Below are the code and all the weights of a small trained network. Each question names an input and a target symbol and asks about switching units off, where a switched-off unit gives its printed mean instead of its output.

import numpy as np


def w(rows, s, z=0):
    codes = np.array(rows[::2]) - 128.0
    scale = np.full(codes.shape[1], s)
    scale[-1] = z or s
    return codes * scale


def norm(h):
    return h / np.sqrt((h * h).mean(-1, keepdims=True) + 1e-5)


def f(y):
    return np.maximum(y, 0)


def softmax(a):
    e = np.exp(a - a.max(-1, keepdims=True))
    return e / e.sum(-1, keepdims=True)


def log_softmax(a):
    a = a - a.max(-1, keepdims=True)
    return a - np.log(np.exp(a).sum(-1, keepdims=True))


def net(x, mask):
    ids = ['ΓΔΘΠΨΩαβζηλμξτφ'.index(c) for c in x.split()]
    T = len(ids)
    res = E[ids] + P[:T]
    u = 0
    for l in range(2):
        r = norm(res)
        for j in range(3):
            rows = slice(3 * j, 3 * j + 3)
            q, k, v = (r @ M[l][rows].T for M in (Q, K, V))
            z = softmax(np.where(np.tri(T) > 0, q @ k.T / 3**0.5, -1e9)) @ v
            o = O[l][rows]
            res = res + np.where(mask[u + j], z, o[:, -1]) @ o[:, :-1]
        u += 3
        y = f(norm(res) @ A[l][:, :-1].T + A[l][:, -1])
        res = res + np.where(mask[u : u + 4], y, B[l][:, -1]) @ B[l][:, :-1]
        u += 4
    return log_softmax(norm(res)[-1] @ U[:, :-1].T + U[:, -1])


Q, K, V, O, A, B = {}, {}, {}, {}, {}, {}
E = w([
[126,74,192,145,162,156,202,102,131,199],'Γ',
[83,86,85,153,101,171,88,111,201,147],'Δ',
[120,108,132,4,127,229,122,96,172,45],'Θ',
[79,149,58,190,171,89,152,33,205,109],'Π',
[109,30,50,38,147,151,194,110,163,108],'Ψ',
[160,113,118,52,59,109,148,86,205,143],'Ω',
[148,54,93,111,124,179,121,218,94,236],'α',
[162,179,132,117,99,127,63,41,106,163],'β',
[124,87,122,165,102,109,206,153,143,116],'ζ',
[175,153,78,89,205,122,130,119,162,116],'η',
[75,168,156,51,67,150,215,90,130,163],'λ',
[179,93,94,98,167,99,208,86,109,167],'μ',
[193,3,131,122,144,150,145,74,94,164],'ξ',
[101,110,70,104,178,179,161,70,87,149],'τ',
[93,118,54,113,31,102,161,124,73,203],'φ',
],0.00066)
P = w([
[140,148,138,157,121,136,122,139,125,98],'0',
[114,1,51,130,77,103,248,75,218,181],'1',
[124,146,130,118,140,144,126,140,114,142],'2',
[156,97,104,64,116,229,121,81,154,127],'3',
[113,10,61,136,95,93,241,87,212,208],'4',
[114,131,143,106,147,118,115,138,108,136],'5',
[152,90,108,41,120,221,111,73,143,114],'6',
],0.0024)
Q[0] = w([
[144,53,79,14,200,116,236,72,104,169],'L0H1',
[72,112,41,174,133,51,134,251,158,203],'L0H1',
[94,197,115,252,38,82,66,237,210,123],'L0H1',
[98,33,48,66,78,131,136,79,187,195],'L0H2',
[99,180,197,24,188,221,80,166,20,122],'L0H2',
[115,150,108,26,121,244,44,93,110,117],'L0H2',
[65,187,124,158,158,33,202,195,150,110],'L0H3',
[118,205,75,245,84,10,221,201,192,96],'L0H3',
[191,8,109,177,32,44,167,47,217,175],'L0H3',
],0.0039)
K[0] = w([
[21,47,135,9,191,35,100,95,157,216],'L0H1',
[215,18,68,186,41,169,250,37,242,98],'L0H1',
[229,183,68,254,38,235,237,130,173,83],'L0H1',
[77,210,238,95,163,12,20,216,19,22],'L0H2',
[51,61,100,62,149,59,133,142,165,225],'L0H2',
[65,88,155,30,194,85,89,142,100,225],'L0H2',
[237,45,13,252,3,184,243,31,234,107],'L0H3',
[216,182,71,217,45,234,200,117,189,77],'L0H3',
[159,202,170,205,71,117,130,211,85,8],'L0H3',
],0.0041)
V[0] = w([
[6,174,101,123,120,110,71,83,166,162],'L0H1',
[135,218,158,173,157,65,216,63,143,89],'L0H1',
[147,176,141,178,17,109,124,132,17,143],'L0H1',
[151,82,141,186,35,27,164,119,221,130],'L0H2',
[50,164,34,68,95,104,152,209,143,127],'L0H2',
[127,185,95,206,139,82,171,119,44,122],'L0H2',
[18,60,99,116,123,159,252,73,189,81],'L0H3',
[205,95,17,106,132,78,119,60,152,95],'L0H3',
[87,113,97,203,147,159,115,154,93,76],'L0H3',
],0.0021)
O[0] = w([
[136,206,160,102,175,184,111,151,151,229,108],'L0H1',
[140,51,26,101,164,109,59,222,164,138,72],'L0H1',
[49,117,102,97,159,58,105,55,246,117,2],'L0H1',
[183,120,217,202,119,203,103,55,162,156,33],'L0H2',
[141,127,172,95,60,27,103,61,133,119,92],'L0H2',
[77,163,160,154,79,176,166,109,30,108,137],'L0H2',
[66,190,185,172,164,113,150,179,211,134,138],'L0H3',
[182,166,128,127,173,86,252,77,145,61,47],'L0H3',
[67,168,116,91,79,183,164,102,138,151,171],'L0H3',
],0.0023,0.0013)
A[0] = w([
[107,48,106,57,136,164,168,50,102,46,210],'L0N1',
[43,110,125,97,87,48,30,71,142,195,7],'L0N2',
[217,159,126,162,199,48,160,170,134,70,53],'L0N3',
[74,208,106,128,251,93,157,110,74,226,56],'L0N4',
],0.0022,0.0013)
B[0] = w([
[113,204,161,157,88,53,102,119,159,164,253],'L0N1',
[219,118,133,158,195,38,156,234,224,47,142],'L0N2',
[168,203,87,124,71,116,140,212,76,178,147],'L0N3',
[140,96,40,81,182,106,38,6,113,186,153],'L0N4',
],0.0022,0.0032)
Q[1] = w([
[119,167,103,33,122,189,3,47,131,116],'L1H1',
[107,76,68,30,65,181,10,56,177,202],'L1H1',
[134,8,38,180,17,104,235,128,197,225],'L1H1',
[196,228,176,31,181,144,47,152,138,57],'L1H2',
[57,75,99,223,130,76,185,116,119,174],'L1H2',
[63,123,75,240,203,80,199,167,101,136],'L1H2',
[56,16,202,249,160,163,196,96,91,100],'L1H3',
[177,49,39,74,108,118,200,205,177,203],'L1H3',
[70,36,212,247,160,139,164,87,66,89],'L1H3',
],0.0043)
K[1] = w([
[179,108,243,39,255,28,174,126,32,226],'L1H1',
[106,154,244,110,250,25,46,173,27,125],'L1H1',
[71,213,145,225,78,117,24,162,105,12],'L1H1',
[182,150,142,41,234,87,102,218,126,151],'L1H2',
[70,97,85,192,14,178,179,79,166,122],'L1H2',
[130,75,22,208,23,203,248,152,229,136],'L1H2',
[112,70,24,173,12,237,177,92,232,83],'L1H3',
[103,179,98,222,126,80,53,193,71,13],'L1H3',
[126,67,20,137,7,236,207,96,236,117],'L1H3',
],0.0042)
V[1] = w([
[119,6,151,179,125,83,186,155,90,148],'L1H1',
[51,111,63,132,40,133,119,74,182,66],'L1H1',
[182,170,102,138,38,39,108,146,161,162],'L1H1',
[119,116,126,160,69,189,132,197,173,66],'L1H2',
[125,188,174,148,174,100,105,198,47,35],'L1H2',
[149,244,162,194,131,145,15,115,112,59],'L1H2',
[95,79,121,75,114,126,198,144,163,171],'L1H3',
[148,142,110,111,189,111,111,73,69,235],'L1H3',
[159,81,147,34,104,195,148,106,178,155],'L1H3',
],0.0021)
O[1] = w([
[55,108,102,121,108,214,87,62,151,110,107],'L1H1',
[150,173,127,28,148,135,126,118,97,185,205],'L1H1',
[150,145,151,144,221,100,87,80,63,122,200],'L1H1',
[202,78,142,114,91,119,140,100,83,107,125],'L1H2',
[154,112,105,136,81,122,200,137,157,203,7],'L1H2',
[112,80,117,102,126,148,214,64,108,219,43],'L1H2',
[93,147,104,61,67,111,112,87,123,118,129],'L1H3',
[137,96,104,158,109,118,211,119,95,113,145],'L1H3',
[167,121,84,63,5,121,126,90,135,172,92],'L1H3',
],0.0025,0.0019)
A[1] = w([
[176,196,223,159,145,67,102,122,38,121,238],'L1N1',
[65,95,145,168,149,21,130,122,99,6,8],'L1N2',
[121,117,169,111,98,185,221,44,60,101,200],'L1N3',
[65,130,254,132,79,123,19,85,167,93,27],'L1N4',
],0.0024,0.0017)
B[1] = w([
[107,73,109,147,58,164,150,119,179,99,254],'L1N1',
[133,108,216,5,143,228,178,106,71,136,153],'L1N2',
[150,191,139,156,174,116,59,181,122,87,214],'L1N3',
[120,113,166,191,178,60,206,181,60,198,164],'L1N4',
],0.003,0.0025)
U = w([
[93,240,101,226,248,170,34,109,109,3,115],'Γ',
[17,246,52,19,102,68,204,215,65,122,72],'Δ',
[104,77,7,33,224,60,54,21,35,219,65],'Θ',
[83,182,165,176,1,34,47,31,37,89,153],'Π',
[175,173,82,183,244,241,250,187,173,230,110],'Ψ',
[12,127,215,71,201,44,220,36,232,145,182],'Ω',
[242,22,164,213,163,123,86,12,227,100,165],'α',
[39,12,64,167,44,238,26,202,142,109,127],'β',
[116,49,202,43,154,223,207,79,30,18,166],'ζ',
[121,205,207,242,40,135,220,201,227,39,99],'η',
[166,226,243,47,121,226,24,114,133,221,109],'λ',
[226,69,101,25,9,55,225,153,206,244,2],'μ',
[139,80,137,61,215,14,14,248,225,81,157],'ξ',
[55,61,225,226,163,49,143,203,39,245,189],'τ',
[236,90,28,196,130,61,196,193,7,31,129],'φ',
],0.0043,0.0015)

Each question gives the input, a string of symbols that net reads in full, and the target symbol t.
The units are the heads (3 rows each of Q, K, V and O) and the neurons (one row each of A and B). Each row of codes is followed by its name. A weight is (code - 128) times the scale printed after its matrix; where a second scale follows, it is the last column's (O, A, B and U).
mask holds one flag per unit, layer by layer, with each layer's heads first. A switched-off unit (its flag False) gives its mean, the last column of its rows in O or B, instead of its output. The means were averaged over made-up inputs and are rounded, as every weight is.
A unit's drop is (log p(t) with every unit on - log p(t) with that unit switched off) / (log p(t) with every unit on - log p(t) with every unit switched off).
The circuit of an input: a set's keep is (log p(t) with only the set's units on - log p(t) with every unit switched off) / (log p(t) with every unit on - log p(t) with every unit switched off). Starting from the 12 units with the biggest drops (on a tie, the unit counted first), units are removed one at a time, each time the one whose removal leaves the highest keep (on an exact tie, the one counted first), for as long as the keep stays at least 0.8.
units of the circuit, in order: the units of the circuit, biggest drop first
top k neurons: the k neurons with the biggest drops, biggest first
top k neurons in layer l: the k neurons of layer l with the biggest drops, biggest first
input φ τ α Θ τ, target Π: units of the circuit, in order -> [L0H2, L1H2, L1H3]
input Θ Δ Ψ Γ φ α, target β: top neuron -> [L1N1]
input φ Γ Δ μ Ω, target Π: units of the circuit, in order -> [L0H2, L0H3, L1H2, L1N3]
input Δ η η Δ β Ω, target μ: units of the circuit, in order -> [L1H2, L1N1, L0H3]
input Δ μ Θ, target λ: units of the circuit, in order -> [L1N3, L0H2]
input Γ Γ η Δ Γ, target β: units of the circuit, in order -> [L0H2, L1H2, L0H3]
input η Π β Ψ Δ Γ Γ, target β: units of the circuit, in order -> [L1H1, L0H3]
input η Δ Ω φ ζ, target ζ: units of the circuit, in order -> [L1H2, L1N2]
input Ω Γ Γ η Θ ξ Θ, target Γ: top 2 neurons -> [L1N3, L0N1]
input η Δ τ Γ, target Δ: units of the circuit, in order -> [L0H2, L0N1]
input λ Π Π Ψ η, target τ: units of the circuit, in order -> [L1N4, L0H3, L0H2, L1H2]
input Π η τ τ Γ ζ τ, target τ: top 2 neurons -> [L1N4, L0N1]
input β φ α, target β: top 2 neurons -> [L0N1, L1N1]
input Ψ α λ Θ, target ξ: top 2 neurons -> [L0N2, L1N1]
input Θ ξ Θ Θ α μ, target φ: top 4 neurons -> [L0N3, L1N1, L0N4, L0N1]
input Π Γ α η Ω τ Ω, target Δ: top 2 neurons -> [L0N4, L1N1]
input μ φ ζ, target η: top 2 neurons in layer 1 -> [L1N1, L1N4]
input Θ ξ Γ Ω Θ Ψ, target Δ: top 3 neurons -> [L0N3, L0N4, L1N1]
input ξ Γ η Ω Ψ φ Γ, target Ω: top neuron -> [L0N2]
input Γ λ η, target Ψ: top neuron -> [L0N3]
input Γ φ Θ ζ τ τ Π, target Δ: top 2 neurons -> [L0N4, L1N1]
input Γ μ μ, target φ: top 3 neurons -> [L0N3, L0N4, L0N1]
input ζ η α Γ Δ, target λ: top 2 neurons -> [L1N3, L1N1]
input Δ ξ η μ τ β ξ, target Θ: top 2 neurons -> [L1N1, L0N1]
input φ Δ β μ Θ, target Π: top 2 neurons in layer 0 -> [L0N2, L0N1]
input ξ Π Δ Ω μ ξ Ω, target Γ: top 2 neurons in layer 1 -> [L1N3, L1N1]
input Γ Γ Δ Δ ζ τ τ, target Δ: top 2 neurons in layer 0 -> [L0N1, L0N4]
input ζ τ φ ζ Δ, target λ: top 2 neurons in layer 1 -> [L1N3, L1N1]
input λ α Π τ φ ξ ξ, target Γ: top neuron in layer 1 -> [L1N3]
